[[156 113 116 119 130 118 110 117 125 138 136 123]
 [115 113 113 116 121 131 131 143 138 137 149 144]
 [150 132 134 132 141 145 151 149 113 128 134 107]
 [135 119 122 126 123 105 122 139 128 142 120 123]
 [142 121 124 111 125 130 128 120 124 116 137 121]] 150

[[120 120 135 132 137 115 137 135 133 121 132 120 138 133]
 [134 129 129 123 128 127 135 146 114 132 125 138 134 126]
 [118 125 123 131 127 117 142 124 124 120 120 129 121 119]
 [144 126 115 120 128 138 113 111 124 142 121 145 115 124]
 [133 118 133 131 140 131 106 113 151 133 140 117 135 143]
 [117 153 125 133 103 145 130 123 126 121 125 119 111 118]] 118

[[144 113 128 136 144 120 121 125 121 112 121 118 128 123 125 120]
 [112 135 128 135 128 147 125 135 123 138 124 130 139 116 143 128]
 [118 110 128 137 123 119 123 122 141 112 123 138 117 116 139 138]
 [119 114 128 108 145 122 151 139 120 118 151 117 123 114 108 118]
 [109 124 128 110 115 118 146 130 142 126 146 138 112 127 119 138]] 118

[[127 125 121 151 120 126 120 140]
 [133 129 124 131 127 125 129 124]
 [118 129 127 132 127 133 126 137]
 [153 115 142 129 113 112 119 121]
 [116 130 131 123 130 135 129 135]
 [121 127 138 114 128 131 134 128]
 [116 130 131 123 130 135 129 135]
 [131 131 123 129 129 126 131 123]] 118

[[140 139 133 118 148 114 114 122 108 130 122 121 146 106]
 [133 107 125 112 122 142 110 148 148 122 121 149 137 137]
 [137 142 106 117 138 134 131 115 131 135 152 132 148 146]
 [106 119 137 149 138 147 150 152 144 118 107 131 115 107]
 [142 106 145 138 129 151 133 128 122 144 110 105 149 132]] 137
---
[115 107 119 155] -> 155, 107

[132 122 104 128 132 126 138] -> 138, 104

[121 156 149 129 124 129] -> 156, 121

[112 120 155 138 104 119] -> 155, 104

[106 139 157 141 107 151] -> 157, 106

[[152 130 118 149 108]
 [140 103 105 117 140]
 [143 139 111 124 106]] -> 152, 103

[153 136 125 128 147] -> 153, 125
---
[[128 135 119 137 134 113]
 [107 131 122 135 143 141]] Answer: 143

[[125 137 125 116 121]
 [136 153 120 153 118]
 [141 111 127 138 141]] Answer: 153

[[111 113 110 109 138 138]
 [126 130 135 124 103 121]] Answer: 103

[[108 139 125 131 121]
 [116 155 122 138 121]
 [128 125 142 136 133]] Answer: 138

[[142 130 133 143 131 129 123]
 [151 121 131 151 132 127 117]
 [147 114 126 146 130 123 117]] Answer: 127

[[155 115 112 134]
 [119 127 130 131]
 [133 135 130 113]] Answer: 130

[[117 129 118 110 144]
 [111 145 142 149 135]
 [134 143 106 107 106]] Answer: 149

[[126 129 144 106 136]
 [146 109 152 108 117]
 [133 118 111 125 133]] Answer: 108

[[102 109 128 140]
 [148 108 110 151]] Answer: 110
---
[[138 133 127 104 110 118 143]
 [138 129 107 133 147 118 119]
 [138 133 126 103 112 120 148]] -> 126

[[118 107 122 131 129]
 [129 125 129 109 127]
 [131 136 129 127 126]] -> 129

[[135 131 130 127 119 102 103]
 [132 135 130 133 123 102 107]
 [122 124 120 124 134 151 155]] -> 120

[[123 131 116 129]
 [122 127 156 129]
 [123 131 149 108]] -> 149

[[127 136 136 149 138 129]
 [128 135 135 149 137 128]
 [127 135 135 149 137 129]] -> 135

[[118 142 137 110]
 [145 138 112 108]
 [120 154  98 109]] -> 98

[[134 135 100 128 109 129 136]
 [114 137 136 145 144 145 113]
 [141 108 147 103 103 103 142]] -> 147
---
[[111 124 106 122]
 [125 141 108 136]] → 108

[131 106 107 100] → 107

[[147 105 123 119]
 [116 142 137 149]
 [114 142 129 129]] → 129

[134 125 103 122] → 103

[116 123 143 104] → 143

[147 104 132 145] → 132

[120 133 146 157] → 146

[[124 148 121 122]
 [124 144 121 122]
 [124 150 120 122]] → 120
---
[[104 120 140 132]
 [117 122 118 123]] ans = 104, 123

[126 130 127 150 122 141 131] ans = 126, 131

[[131 129 154 126 140 132]
 [121 125 138 127 150 126]
 [121 142 109 141 129 115]] ans = 131, 115

[153 118 124 105] ans = 153, 105

[110 108 121 149 154 120 129] ans = 110, 129

[[120 111 121 128 110]
 [136 145 135 129 142]
 [119 113 122 129 106]] ans = 120, 106

[132 118 105 141] ans = 132, 141
---
[[128 135 129 145]
 [104 147 107 135]] >> 147

[111 155 101 148  99] >> 101

[[157 119 127 128 129 127 129]
 [124 108 128 124 129 126 129]
 [117 147 127 127 128 126 128]] >> 128

[[120 103 124 115]
 [152 129 144 106]] >> 129

[[130 139 141 134 124 141]
 [137 121 133 124 142 131]
 [115 130 104 129 126 108]] >> 129

[121 104 116 114 120 114 134] >> 120

[125 124  98 134 124 123 126] >> 124

[103 148 111 135] >> 148

[[116 138 131 145 121 151 112]
 [128 132 132 125 140 123 109]
 [121 145 129 119 131 134 116]] >> 131

[[152 130 154 130 136]
 [113 129 142 129 117]
 [128 128 127 128 128]] >> 127
---
[[116 106 125 115 125 142 128]
 [146 141 126 110 114 129 127]
 [118 148 130 112 147 110 134]] 130

[[102 143 108 143 148]
 [141 154 118 121 129]
 [113 125 110 124 152]] 110

[[135 127 129 130 119 120 133]
 [114 115 126 111 150 132 120]
 [112 117 126 112 154 137 118]] 126

[[115 148 109 140]
 [143 105 150 114]
 [117 146 111 139]] 111

[[126 143 145 145 145 119 147]
 [126 148 142 147 141 157 140]
 [127 151 142 144 142 155 140]] 142

[[111 120 133 148 130]
 [138 109 118 127 105]
 [146 119 130 141 145]] 130

[[122 110 107 144 115 152 153]
 [114 134 131 137 138 139 155]
 [146 132 119 124 129 107 117]] 119

[[113 145  99 119]
 [116 119 115 119]
 [124 133 115 109]] 115

[[145 127 129 133]
 [101 144 126 122]
 [115 142 127 126]] 127
---
[[128 128 128 130 145 152 152]
 [131 147 151 151 151 152 152]
 [128 128 139 150 151 152 152]] --> 128

[[117 116 123 122 126 132]
 [125 118 133 127 132 135]
 [130 124 144 129 147 150]] --> 124

[[131 138 130 134 147]
 [105 126 127 128 132]
 [119 130 128 137 109]] --> 130

[[118 115 120 126]
 [125 109 107 126]
 [123 140 149 127]] --> 140

[[152 127 131 121 123]
 [145 132 121 124 126]
 [137 132 120 128 128]] --> 132

[[146 149 111 107 118 138 121]
 [107 149 150 129 105 145 112]
 [147 130 129 120 147 125 119]] --> 130
---
[[127, 150, 132, 156, 154], [112, 133, 107, 152, 117], [108, 111, 122, 152, 116]] => 107
[[111, 150, 116, 117, 109], [108, 147, 112, 120, 138]] => 116
[[125, 136, 127, 124, 127], [138, 148, 142, 105, 150]] => 127
[[143, 142, 100, 138, 134], [128, 136, 129, 135, 138]] => 100
[[114, 110, 149, 139, 130], [98, 154, 122, 147, 114]] => 149
[[131, 153, 150, 116, 131], [105, 127, 101, 128, 138]] => 150
---
[[121 119 144 138 156 108 148]
 [144 147 137 108 129 129 129]] ans = 148

[[130 129 128 106 154]
 [113 121 121 152 144]
 [135 130 133  99 144]] ans = 144

[[140 118 131 139 110 139 138]
 [132 111 117 121 135 130 129]
 [117 130 131 101 139 117 118]] ans = 129

[[139 147 148 154]
 [116 108 107 101]] ans = 154

[[126 125 154 135 133 114 109]
 [134 124 135 128 117 125 120]
 [129 133 142 123 122 141 130]] ans = 120

[[108 121 136 134 121 147 107]
 [138 143 114 134 144 117 151]
 [128 153 131 131 155 118 150]] ans = 151

[[155 138 111 137 126 143]
 [155 141 112 106 104  98]] ans = 143
---
142,120,118,100 ==> 118
106,122,145,135,121 ==> 145
156,148,143,124,108,127,137 ==> 143
148,103,116,125,121,154 ==> 116
117,138,106,120 ==> 106
144,153,109,152,104,103,119 ==> 109
115,105,135,137,133,140,134 ==> 135
---
[[120, 134, 124, 145, 116, 111, 151], [136, 99, 145, 113, 147, 154, 103], [153, 139, 102, 123, 121, 111, 134]] ⇒ 113, 154
[142, 133, 155, 138, 131] ⇒ 155, 155
[101, 116, 109, 137, 115] ⇒ 109, 137
[121, 142, 130, 151, 112, 125, 128] ⇒ 151, 151
[[106, 116, 103, 131, 151, 128, 125], [128, 131, 131, 126, 122, 130, 126], [128, 127, 128, 128, 126, 127, 128]] ⇒ 126, 151
[147, 157, 142, 117, 100] ⇒ 142, 157
---
[[132 110 131 144 126 120]
 [115 116 150 133 154 132]] 133

[[122 131 129 124 136 132 131]
 [137 130 127 121 134 127 143]
 [147 132 123 120 121 104 131]] 134

[[113 137 138 119 140]
 [120 137 123 137 120]
 [149 141 131 111 116]] 123

[[110 146 152 108 120 121]
 [118 128 116 125 147 116]
 [115 117 118 119 121 153]] 125

[[146 126 108 117 154 138 151]
 [117 128 146 142 117 124 117]
 [113 126 108 137 155 149 147]] 117

[[106 135 137 154 110 101]
 [103 158  99 130 129 149]
 [128 108 121 115 104 143]] 130

[[151 137 136 125 115]
 [111 119 129 126 149]] 129

[[120 120 127 133 150]
 [146 137 120 103 110]
 [120 137 135 119 130]] 120
